Below is a small trained network, with its code and all its weights. Each question gives an input and a target symbol and asks what happens when units are switched off, that is, made to give their printed mean instead of their output.

import numpy as np


def w(rows, s, z=0):
    codes = np.array(rows[::2]) - 128.0
    scale = np.full(codes.shape[1], s)
    scale[-1] = z or s
    return codes * scale


def softmax(a):
    e = np.exp(a - a.max(-1, keepdims=True))
    return e / e.sum(-1, keepdims=True)


def log_softmax(a):
    a = a - a.max(-1, keepdims=True)
    return a - np.log(np.exp(a).sum(-1, keepdims=True))


def net(x, mask):
    ids = ['ΘΦΨαβγεζλμστ'.index(c) for c in x.split()]
    T = len(ids)
    res = E[ids] + P[:T]
    u = 0
    for l in range(2):
        r = res
        for j in range(3):
            rows = slice(3 * j, 3 * j + 3)
            q, k, v = (r @ M[l][rows].T for M in (Q, K, V))
            z = softmax(np.where(np.tri(T) > 0, q @ k.T / 3**0.5, -1e9)) @ v
            o = O[l][rows]
            res = res + np.where(mask[u + j], z, o[:, -1]) @ o[:, :-1]
        u += 3
    return log_softmax(res[-1] @ U[:, :-1].T + U[:, -1])


Q, K, V, O = {}, {}, {}, {}
E = w([
[243,30,146],'Θ',
[92,13,181],'Φ',
[253,96,71],'Ψ',
[180,75,107],'α',
[164,71,43],'β',
[188,75,106],'γ',
[156,154,31],'ε',
[185,16,149],'ζ',
[173,51,117],'λ',
[49,186,89],'μ',
[77,64,96],'σ',
[70,239,114],'τ',
],0.011)
P = w([
[151,2,37],'0',
[162,116,150],'1',
[149,118,148],'2',
[149,127,152],'3',
[148,127,146],'4',
[150,131,149],'5',
[150,130,139],'6',
[157,139,131],'7',
[159,141,126],'8',
[173,151,113],'9',
[174,156,103],'10',
[168,159,106],'11',
],0.0089)
Q[0] = w([
[89,70,10],'0.h1',
[114,86,158],'0.h1',
[166,187,222],'0.h1',
[42,196,135],'0.h2',
[136,122,88],'0.h2',
[70,172,149],'0.h2',
[89,5,125],'0.h3',
[93,146,115],'0.h3',
[117,103,112],'0.h3',
],0.022)
K[0] = w([
[61,62,30],'0.h1',
[120,61,140],'0.h1',
[189,202,207],'0.h1',
[135,193,208],'0.h2',
[128,144,96],'0.h2',
[133,159,192],'0.h2',
[87,3,106],'0.h3',
[91,133,148],'0.h3',
[123,132,109],'0.h3',
],0.022)
V[0] = w([
[171,165,154],'0.h1',
[145,143,139],'0.h1',
[67,83,147],'0.h1',
[227,173,102],'0.h2',
[146,155,249],'0.h2',
[159,147,143],'0.h2',
[145,142,129],'0.h3',
[180,174,147],'0.h3',
[91,97,124],'0.h3',
],0.012)
O[0] = w([
[65,180,116,102],'0.h1',
[101,147,125,117],'0.h1',
[203,156,102,126],'0.h1',
[56,33,254,147],'0.h2',
[251,153,126,7],'0.h2',
[136,108,161,110],'0.h2',
[117,120,149,126],'0.h3',
[82,68,196,113],'0.h3',
[159,155,78,133],'0.h3',
],0.0071,0.011)
Q[1] = w([
[117,143,95],'1.h1',
[159,4,54],'1.h1',
[119,143,126],'1.h1',
[126,116,180],'1.h2',
[76,70,99],'1.h2',
[136,194,214],'1.h2',
[192,198,127],'1.h3',
[147,152,174],'1.h3',
[111,104,103],'1.h3',
],0.028)
K[1] = w([
[113,145,117],'1.h1',
[146,3,23],'1.h1',
[124,147,133],'1.h1',
[105,186,195],'1.h2',
[38,106,130],'1.h2',
[205,186,249],'1.h2',
[44,210,98],'1.h3',
[105,189,154],'1.h3',
[152,88,115],'1.h3',
],0.023)
V[1] = w([
[220,21,187],'1.h1',
[67,204,78],'1.h1',
[30,126,242],'1.h1',
[20,230,102],'1.h2',
[67,183,178],'1.h2',
[195,73,158],'1.h2',
[106,56,47],'1.h3',
[1,175,47],'1.h3',
[59,103,45],'1.h3',
],0.0094)
O[1] = w([
[126,140,11,152],'1.h1',
[131,119,211,115],'1.h1',
[29,137,136,85],'1.h1',
[154,67,118,129],'1.h2',
[138,113,66,83],'1.h2',
[117,168,116,111],'1.h2',
[136,192,141,247],'1.h3',
[60,125,188,168],'1.h3',
[108,164,160,219],'1.h3',
],0.013,0.012)
U = w([
[84,126,138,144],'Θ',
[185,99,143,97],'Φ',
[128,4,110,253],'Ψ',
[99,145,145,108],'α',
[89,126,141,124],'β',
[148,57,182,139],'γ',
[118,153,121,81],'ε',
[100,85,78,128],'ζ',
[1,96,98,99],'λ',
[52,174,198,24],'μ',
[140,138,198,53],'σ',
[37,34,179,189],'τ',
],0.0063,0.0074)

Each question gives the input, a string of symbols that net reads in full, and the target symbol t.
The units are the heads (3 rows each of Q, K, V and O). Each row of codes is followed by its name. A weight is (code - 128) times the scale printed after its matrix; where a second scale follows, it is the last column's (O and U).
mask holds one flag per head, layer by layer. A switched-off head (its flag False) gives its mean, the last column of its rows in O, instead of its output. The means were averaged over made-up inputs and are rounded, as every weight is.
A unit's drop is (log p(t) with every unit on - log p(t) with that unit switched off) / (log p(t) with every unit on - log p(t) with every unit switched off).
The circuit of an input: a set's keep is (log p(t) with only the set's units on - log p(t) with every unit switched off) / (log p(t) with every unit on - log p(t) with every unit switched off). Starting from all 6 units, units are removed one at a time, each time the one whose removal leaves the highest keep (on an exact tie, the one counted first), for as long as the keep stays at least 0.8.
circuit, biggest first: the units of the circuit, biggest drop first
most important unit: the unit with the biggest drop
heads that matter: for each layer, one digit per head in row order, 1 if its drop is at least 0.15 and else 0, layers parted by /
drop when u is switched off: that unit's drop, to one decimal
input Ψ Φ Ψ γ λ, target λ: heads that matter : 010 / 100
input τ γ ζ Ψ Φ τ γ Ψ μ τ μ γ, target Ψ: circuit, biggest first : (1.h2, 1.h3)
input τ β Θ β β Φ τ γ, target Ψ: circuit, biggest first : (1.h3, 1.h2)
input Ψ σ Ψ ζ σ λ λ τ Θ, target λ: circuit, biggest first : (0.h2, 1.h1)
input μ τ ζ τ τ τ, target τ: heads that matter : 100 / 101
input τ τ Ψ σ, target Ψ: circuit, biggest first : (1.h2, 1.h3)
input ζ β α β Φ Ψ σ γ Ψ λ Ψ, target ε: circuit, biggest first : (1.h1, 1.h2, 0.h1)
input ζ ε τ α τ λ τ ε μ Θ, target ε: most important unit : 0.h2
input τ ζ Ψ Ψ ζ Θ μ γ τ β Φ Ψ, target Ψ: circuit, biggest first : (1.h3, 1.h2)
input β β ζ β μ Ψ β Ψ, target μ: circuit, biggest first : (0.h2, 1.h3, 0.h1)
input σ Θ τ ζ Φ, target σ: heads that matter : 111 / 101
input Φ Φ Φ τ Ψ Φ β λ λ Φ ζ, target Φ: circuit, biggest first : (1.h1, 0.h2, 0.h3)
input β Ψ β μ γ α Ψ Ψ ε, target μ: circuit, biggest first : (0.h2, 1.h3)
input ε Θ τ α β Ψ σ ζ ζ β Φ, target τ: circuit, biggest first : (0.h2, 1.h1)
input ζ τ ζ β β, target ε: circuit, biggest first : (1.h2, 1.h1, 0.h1, 1.h3)
input Θ Θ τ γ Φ σ Θ Ψ λ σ σ Φ, target ζ: circuit, biggest first : (1.h1, 1.h3)
input μ τ γ μ, target τ: circuit, biggest first : (1.h1, 1.h2)
input Φ σ Ψ τ ε Θ γ ζ μ Φ β Ψ, target Φ: heads that matter : 111 / 100
input λ τ μ β μ Ψ λ μ, target τ: circuit, biggest first : (1.h1)
input μ τ Ψ Θ Φ ζ, target γ: circuit, biggest first : (1.h1, 0.h2, 0.h3, 1.h2)
input τ τ τ α τ Ψ Ψ, target Ψ: most important unit : 1.h2
input τ Θ β Φ Φ, target Ψ: drop when 1.h2 is switched off : 0.4
input β β β Ψ ζ γ ε, target μ: drop when 0.h2 is switched off : 0.8
input τ β Θ τ ε ε Θ γ μ Θ ζ, target Ψ: drop when 0.h2 is switched off : -0.1
input σ Ψ γ Φ μ γ ε β ζ τ Θ, target σ: drop when 0.h3 is switched off : 0.4
